Below is a small trained network, with its code and all its weights. Each question gives an input and a target symbol and asks what happens when units are switched off, that is, made to give their printed mean instead of their output.

import numpy as np


def w(rows, s, z=0):
    codes = np.array(rows[::2]) - 128.0
    scale = np.full(codes.shape[1], s)
    scale[-1] = z or s
    return codes * scale


def norm(h):
    return h / np.sqrt((h * h).mean(-1, keepdims=True) + 1e-5)


def f(y):
    return np.maximum(y, 0)


def softmax(a):
    e = np.exp(a - a.max(-1, keepdims=True))
    return e / e.sum(-1, keepdims=True)


def log_softmax(a):
    a = a - a.max(-1, keepdims=True)
    return a - np.log(np.exp(a).sum(-1, keepdims=True))


def net(x, mask):
    ids = ['Θαβγδεζηλξπστφω'.index(c) for c in x.split()]
    T = len(ids)
    res = E[ids] + P[:T]
    r = norm(res)
    for j in range(2):
        rows = slice(4 * j, 4 * j + 4)
        q, k, v = (r @ M[0][rows].T for M in (Q, K, V))
        z = softmax(np.where(np.tri(T) > 0, q @ k.T / 4**0.5, -1e9)) @ v
        o = O[0][rows]
        res = res + np.where(mask[j], z, o[:, -1]) @ o[:, :-1]
    y = f(norm(res) @ A[0][:, :-1].T + A[0][:, -1])
    res = res + np.where(mask[2:14], y, B[0][:, -1]) @ B[0][:, :-1]
    return log_softmax(norm(res)[-1] @ U[:, :-1].T + U[:, -1])


Q, K, V, O, A, B = {}, {}, {}, {}, {}, {}
E = w([
[113,184,93,71],'Θ',
[88,120,82,165],'α',
[68,97,66,163],'β',
[63,148,207,251],'γ',
[86,198,81,33],'δ',
[171,82,179,74],'ε',
[108,157,80,101],'ζ',
[149,78,203,60],'η',
[156,57,187,82],'λ',
[86,151,48,71],'ξ',
[48,114,54,148],'π',
[97,168,101,126],'σ',
[156,67,193,70],'τ',
[141,60,204,78],'φ',
[159,79,188,52],'ω',
],0.014)
P = w([
[178,212,62,194],'0',
[10,100,184,2],'1',
[28,98,171,18],'2',
[34,107,167,33],'3',
[48,110,158,46],'4',
[66,109,148,53],'5',
[80,115,138,54],'6',
],0.0058)
Q[0] = w([
[163,108,141,178],'H1',
[113,253,80,137],'H1',
[134,143,102,161],'H1',
[116,91,82,164],'H1',
[118,142,144,134],'H2',
[135,77,157,82],'H2',
[113,38,193,76],'H2',
[100,117,173,165],'H2',
],0.018)
K[0] = w([
[88,97,200,237],'H1',
[46,150,172,54],'H1',
[33,102,143,141],'H1',
[67,74,95,153],'H1',
[114,138,153,119],'H2',
[250,174,78,187],'H2',
[200,127,111,171],'H2',
[100,111,195,176],'H2',
],0.013)
V[0] = w([
[161,136,63,64],'H1',
[10,68,210,201],'H1',
[80,38,120,182],'H1',
[172,228,204,151],'H1',
[39,86,197,71],'H2',
[199,75,127,254],'H2',
[68,168,51,133],'H2',
[96,148,99,60],'H2',
],0.0094)
O[0] = w([
[19,111,173,203,195],'H1',
[171,161,117,52,149],'H1',
[118,143,113,32,73],'H1',
[220,95,114,185,61],'H1',
[164,195,132,167,243],'H2',
[91,23,2,165,4],'H2',
[108,118,145,74,217],'H2',
[115,193,195,70,170],'H2',
],0.01,0.002)
A[0] = w([
[52,252,81,171,125],'N1',
[46,144,126,169,116],'N2',
[96,145,85,82,230],'N3',
[139,56,123,173,40],'N4',
[134,123,169,74,137],'N5',
[105,62,173,84,255],'N6',
[82,169,104,93,67],'N7',
[108,151,28,201,236],'N8',
[212,124,143,108,15],'N9',
[47,166,59,114,233],'N10',
[18,198,120,169,195],'N11',
[2,214,138,192,224],'N12',
],0.013,0.0041)
B[0] = w([
[106,86,2,54,201],'N1',
[201,122,122,83,170],'N2',
[167,130,149,159,174],'N3',
[143,247,111,68,155],'N4',
[105,173,138,166,167],'N5',
[111,168,94,186,196],'N6',
[164,196,133,162,159],'N7',
[66,125,133,83,160],'N8',
[142,186,150,26,141],'N9',
[228,142,123,103,179],'N10',
[238,112,43,52,218],'N11',
[202,47,35,95,246],'N12',
],0.011,0.013)
U = w([
[254,96,131,231,28],'Θ',
[121,63,208,40,76],'α',
[26,174,34,152,97],'β',
[121,78,53,253,101],'γ',
[18,47,75,86,45],'δ',
[134,223,101,226,133],'ε',
[176,128,246,123,145],'ζ',
[22,134,116,38,55],'η',
[212,181,188,216,119],'λ',
[180,82,45,98,137],'ξ',
[96,16,142,144,149],'π',
[177,60,194,178,173],'σ',
[54,135,175,170,254],'τ',
[192,232,158,77,115],'φ',
[60,183,185,65,119],'ω',
],0.02,0.0094)

Each question gives the input, a string of symbols that net reads in full, and the target symbol t.
The units are the heads (4 rows each of Q, K, V and O) and the neurons (one row each of A and B). Each row of codes is followed by its name. A weight is (code - 128) times the scale printed after its matrix; where a second scale follows, it is the last column's (O, A, B and U).
mask holds one flag per unit, heads first, then neurons. A switched-off unit (its flag False) gives its mean, the last column of its rows in O or B, instead of its output. The means were averaged over made-up inputs and are rounded, as every weight is.
A unit's drop is (log p(t) with every unit on - log p(t) with that unit switched off) / (log p(t) with every unit on - log p(t) with every unit switched off).
The circuit of an input: a set's keep is (log p(t) with only the set's units on - log p(t) with every unit switched off) / (log p(t) with every unit on - log p(t) with every unit switched off). Starting from the 12 units with the biggest drops (on a tie, the unit counted first), units are removed one at a time, each time the one whose removal leaves the highest keep (on an exact tie, the one counted first), for as long as the keep stays at least 0.8.
circuit, biggest first: the units of the circuit, biggest drop first
unit that matters most: the unit with the biggest drop
top k neurons: the k neurons with the biggest drops, biggest first
heads that matter: for each layer, one digit per head in row order, 1 if its drop is at least 0.15 and else 0, layers parted by /
input α τ ζ ω φ λ, target δ: heads that matter : 01
input α Θ η σ σ σ ω, target δ: top 3 neurons : N11, N12, N6
input η ζ Θ σ ζ α τ, target λ: unit that matters most : N12
input β γ ε, target η: heads that matter : 11
input Θ α γ π φ, target σ: heads that matter : 11
input σ η ε γ τ, target τ: heads that matter : 01
input φ γ γ γ ζ ω, target φ: top 2 neurons : N12, N1
input ξ ε α α η, target α: circuit, biggest first : H2, H1
input α γ π τ, target δ: circuit, biggest first : H2, N11, N12
input Θ ω λ τ, target σ: circuit, biggest first : H1, H2, N1
input λ ζ ξ ε, target β: heads that matter : 01
input τ γ α τ, target ε: top 4 neurons : N12, N4, N1, N11
input ε γ Θ η ω, target γ: circuit, biggest first : H1, H2, N11
input β σ ζ ε φ, target η: top 4 neurons : N12, N11, N6, N1
input ζ β ε π π φ λ, target π: top neuron : N1
input ω γ γ δ α λ, target Θ: circuit, biggest first : H1, N1
input ξ λ τ, target α: circuit, biggest first : H2, H1
input φ ω σ τ φ φ ε, target φ: top 2 neurons : N12, N1
input λ ξ Θ Θ φ, target β: top 3 neurons : N4, N12, N11
input π γ λ η, target ω: top 3 neurons : N12, N11, N1
input ξ Θ ξ ω π η Θ, target φ: circuit, biggest first : H2
input ζ γ γ ω, target π: top 2 neurons : N1, N6
input σ γ φ τ γ ε λ, target τ: top 3 neurons : N12, N11, N1
input φ ε γ φ, target φ: top 2 neurons : N12, N4
input ε λ ε, target γ: top 2 neurons : N11, N1
input ζ γ Θ β σ φ, target π: top 3 neurons : N1, N6, N10
input ξ α α α λ α, target φ: unit that matters most : H1
input τ ξ δ φ, target ε: top 4 neurons : N4, N12, N1, N11
